Here is a tiny trained network, its code and every weight. The questions are about switching its units off for an input and a class, where a switched-off unit gives its printed mean instead of its output.

import numpy as np


def w(rows, s, z=0):
    codes = np.array(rows[::2]) - 128.0
    scale = np.full(codes.shape[1], s)
    scale[-1] = z or s
    return codes * scale


def f(y):
    return np.maximum(y, 0)


def log_softmax(a):
    a = a - a.max(-1, keepdims=True)
    return a - np.log(np.exp(a).sum(-1, keepdims=True))


def net(x, mask):
    res = np.array(x, float).reshape(1, 4) / 4 @ E
    y = f(res @ A[0][:, :-1].T + A[0][:, -1])
    res = res + np.where(mask, y, B[0][:, -1]) @ B[0][:, :-1]
    return log_softmax(res[-1] @ U[:, :-1].T + U[:, -1])


A, B = {}, {}
E = w([
[206,117,254,149,83,113],'x0',
[202,151,71,230,150,48],'x1',
[207,124,126,35,221,92],'x2',
[65,226,170,96,118,29],'x3',
],0.0074)
A[0] = w([
[141,71,122,104,116,187,86],'neuron 1',
[84,98,167,36,87,206,137],'neuron 2',
[198,131,82,253,121,55,130],'neuron 3',
[156,153,113,91,184,126,120],'neuron 4',
[167,135,129,60,186,109,55],'neuron 5',
[168,128,133,50,199,100,58],'neuron 6',
[106,191,156,74,144,55,30],'neuron 7',
[211,113,230,160,103,109,128],'neuron 8',
[54,133,121,201,46,144,124],'neuron 9',
[186,63,108,151,144,196,64],'neuron 10',
[106,136,55,167,167,107,134],'neuron 11',
[163,139,105,75,187,129,38],'neuron 12',
[72,128,34,122,175,148,92],'neuron 13',
[62,106,172,47,98,179,111],'neuron 14',
[103,131,50,83,178,120,111],'neuron 15',
[59,135,48,125,152,150,76],'neuron 16',
[56,181,173,82,123,32,51],'neuron 17',
[171,126,117,66,171,88,97],'neuron 18',
[181,33,109,130,154,178,27],'neuron 19',
[68,149,130,209,54,149,65],'neuron 20',
[157,54,124,137,159,170,53],'neuron 21',
[169,60,81,124,133,168,95],'neuron 22',
[187,100,209,145,88,121,139],'neuron 23',
[114,125,186,106,124,167,96],'neuron 24',
[61,160,117,186,84,156,82],'neuron 25',
[106,243,144,86,123,82,5],'neuron 26',
],0.0077,0.0016)
B[0] = w([
[86,149,95,177,159,137,186],'neuron 1',
[158,159,64,102,225,65,255],'neuron 2',
[182,174,74,84,254,82,241],'neuron 3',
[146,70,177,134,110,148,181],'neuron 4',
[160,74,187,151,133,191,198],'neuron 5',
[150,58,190,149,133,180,212],'neuron 6',
[70,137,132,223,108,187,215],'neuron 7',
[134,202,110,62,58,212,237],'neuron 8',
[199,47,188,123,163,167,234],'neuron 9',
[50,172,110,206,127,176,200],'neuron 10',
[169,171,129,67,128,171,194],'neuron 11',
[149,89,179,135,127,164,184],'neuron 12',
[157,182,144,79,42,199,219],'neuron 13',
[167,163,67,101,243,86,243],'neuron 14',
[157,130,144,89,75,201,206],'neuron 15',
[169,167,157,75,64,214,210],'neuron 16',
[59,142,96,216,148,186,243],'neuron 17',
[140,67,195,140,125,158,196],'neuron 18',
[70,148,115,197,102,176,201],'neuron 19',
[181,65,185,129,169,185,222],'neuron 20',
[54,144,111,202,103,167,183],'neuron 21',
[58,159,127,176,112,161,193],'neuron 22',
[138,188,110,68,79,197,218],'neuron 23',
[145,169,74,98,160,117,185],'neuron 24',
[191,49,217,130,144,190,206],'neuron 25',
[62,153,126,198,130,197,216],'neuron 26',
],0.0065,0.0062)
U = w([
[44,144,123,221,115,148,113],'0',
[170,8,203,122,134,148,104],'1',
[157,164,73,85,222,111,135],'2',
[146,187,131,43,18,158,117],'3',
[115,101,122,108,102,104,254],'4',
[91,70,105,106,70,52,28],'5',
[98,78,103,115,74,64,37],'6',
],0.014,0.0072)

Each question gives the input, the list of numbers given to net, and the class t.
The units are the neurons (one row each of A and B). Each row of codes is followed by its name. A weight is (code - 128) times the scale printed after its matrix; where a second scale follows, it is the last column's (A, B and U).
mask holds one flag per neuron, in row order. A switched-off neuron (its flag False) gives its mean, the last column of its row in B, instead of its output. The means were averaged over made-up inputs and are rounded, as every weight is.
A unit's drop is (log p(t) with every unit on - log p(t) with that unit switched off) / (log p(t) with every unit on - log p(t) with every unit switched off).
The circuit of an input: a set's keep is (log p(t) with only the set's units on - log p(t) with every unit switched off) / (log p(t) with every unit on - log p(t) with every unit switched off). Starting from the 12 units with the biggest drops (on a tie, the unit counted first), units are removed one at a time, each time the one whose removal leaves the highest keep (on an exact tie, the one counted first), for as long as the keep stays at least 0.8.
circuit, biggest first: the units of the circuit, biggest drop first
top k neurons: the k neurons with the biggest drops, biggest first
drop of u: that unit's drop, to one decimal
input [-2,5,6,7], class 0: circuit, biggest first => [neuron 7; neuron 26]
input [-7,-5,7,-2], class 1: top neuron => [neuron 6]
input [-2,1,-3,-1], class 4: top 2 neurons => [neuron 6; neuron 5]
input [-1,-8,0,-6], class 2: top 2 neurons => [neuron 2; neuron 14]
input [-7,7,-3,4], class 2: top 2 neurons => [neuron 3; neuron 8]
input [5,2,5,5], class 0: circuit, biggest first => [neuron 7; neuron 17]
input [6,-7,1,8], class 0: top 2 neurons => [neuron 17; neuron 7]
input [5,8,1,8], class 0: top 3 neurons => [neuron 7; neuron 26; neuron 17]
input [-5,2,-3,4], class 3: top 3 neurons => [neuron 16; neuron 13; neuron 11]
input [-5,6,3,7], class 0: circuit, biggest first => [neuron 7; neuron 26]
input [6,-2,-6,5], class 1: top 4 neurons => [neuron 9; neuron 20; neuron 25; neuron 13]
input [-8,-1,0,-6], class 3: top 2 neurons => [neuron 13; neuron 16]
input [-3,-3,-3,-3], class 4: top 2 neurons => [neuron 3; neuron 17]
input [6,0,-5,-5], class 3: top 3 neurons => [neuron 8; neuron 23; neuron 17]
input [2,-5,7,3], class 1: circuit, biggest first => [neuron 6]
input [-7,-5,-2,2], class 3: drop of neuron 15 => 0.2
input [-6,-8,-8,-7], class 1: drop of neuron 20 => 0.7
input [5,3,-8,-1], class 1: drop of neuron 4 => 0.0
